Below are the code and all the weights of a small trained network. Each question names an input and a class and asks about switching units off, where a switched-off unit gives its printed mean instead of its output.

import numpy as np


def w(rows, s, z=0):
    codes = np.array(rows[::2]) - 128.0
    scale = np.full(codes.shape[1], s)
    scale[-1] = z or s
    return codes * scale


def f(y):
    return y / 2 * (1 + np.tanh(0.7978845608 * (y + 0.044715 * y**3)))


def log_softmax(a):
    a = a - a.max(-1, keepdims=True)
    return a - np.log(np.exp(a).sum(-1, keepdims=True))


def net(x, mask):
    res = np.array(x, float).reshape(1, 6) / 4 @ E
    y = f(res @ A[0][:, :-1].T + A[0][:, -1])
    res = res + np.where(mask, y, B[0][:, -1]) @ B[0][:, :-1]
    return log_softmax(res[-1] @ U[:, :-1].T + U[:, -1])


A, B = {}, {}
E = w([
[128,134,126],'x0',
[122,155,254],'x1',
[130,118,131],'x2',
[127,129,126],'x3',
[130,122,127],'x4',
[217,147,134],'x5',
],0.0079)
A[0] = w([
[112,165,188,77],'N1',
[3,143,123,58],'N2',
[235,116,134,62],'N3',
[236,154,135,85],'N4',
[119,150,52,95],'N5',
[123,119,197,82],'N6',
[121,178,129,255],'N7',
[116,149,193,101],'N8',
],0.012,0.007)
B[0] = w([
[143,125,25,154],'N1',
[10,182,126,161],'N2',
[19,147,99,155],'N3',
[3,117,126,173],'N4',
[189,136,58,167],'N5',
[153,128,41,156],'N6',
[218,107,221,255],'N7',
[159,117,33,168],'N8',
],0.021,0.0057)
U = w([
[136,131,171,254],'0',
[168,123,30,32],'1',
[1,206,167,31],'2',
[145,131,191,154],'3',
[153,133,188,139],'4',
],0.0081,0.0065)

Each question gives the input, the list of numbers given to net, and the class t.
The units are the neurons (one row each of A and B). Each row of codes is followed by its name. A weight is (code - 128) times the scale printed after its matrix; where a second scale follows, it is the last column's (A, B and U).
mask holds one flag per neuron, in row order. A switched-off neuron (its flag False) gives its mean, the last column of its row in B, instead of its output. The means were averaged over made-up inputs and are rounded, as every weight is.
A unit's drop is (log p(t) with every unit on - log p(t) with that unit switched off) / (log p(t) with every unit on - log p(t) with every unit switched off).
The circuit of an input: a set's keep is (log p(t) with only the set's units on - log p(t) with every unit switched off) / (log p(t) with every unit on - log p(t) with every unit switched off). Starting from all 8 units, units are removed one at a time, each time the one whose removal leaves the highest keep (on an exact tie, the one counted first), for as long as the keep stays at least 0.8.
circuit, biggest first: the units of the circuit, biggest drop first
top k neurons: the k neurons with the biggest drops, biggest first
drop when u is switched off: that unit's drop, to one decimal
input [8,1,-5,5,-5,6], class 2: circuit, biggest first => [N4]
input [-7,4,-2,-2,6,-7], class 2: top 2 neurons => [N2, N5]
input [-5,-3,0,-5,-7,7], class 2: circuit, biggest first => [N4, N3]
input [8,7,2,3,-2,0], class 1: circuit, biggest first => [N8, N1]
input [8,6,3,-5,6,-6], class 1: top 4 neurons => [N8, N1, N6, N4]
input [0,-2,5,8,3,8], class 2: top 2 neurons => [N4, N3]
input [8,-6,4,-1,0,-7], class 2: top 3 neurons => [N2, N8, N7]
input [6,-4,0,-4,1,5], class 2: top 3 neurons => [N4, N3, N8]
input [-3,8,-3,4,3,5], class 1: top 3 neurons => [N8, N1, N6]
input [-7,-3,4,-5,6,-6], class 2: top 3 neurons => [N2, N7, N8]
input [3,-3,5,-1,-7,7], class 2: top 2 neurons => [N4, N3]
input [-8,5,0,6,-1,-8], class 2: top 2 neurons => [N2, N5]
input [-5,7,0,-6,-6,-1], class 1: top 3 neurons => [N8, N1, N6]
input [-6,-5,4,2,-1,7], class 2: drop when N4 is switched off => 0.4
input [4,7,-4,1,-1,-5], class 1: drop when N6 is switched off => 0.2
input [-6,-6,-5,7,1,-8], class 2: drop when N2 is switched off => 1.7
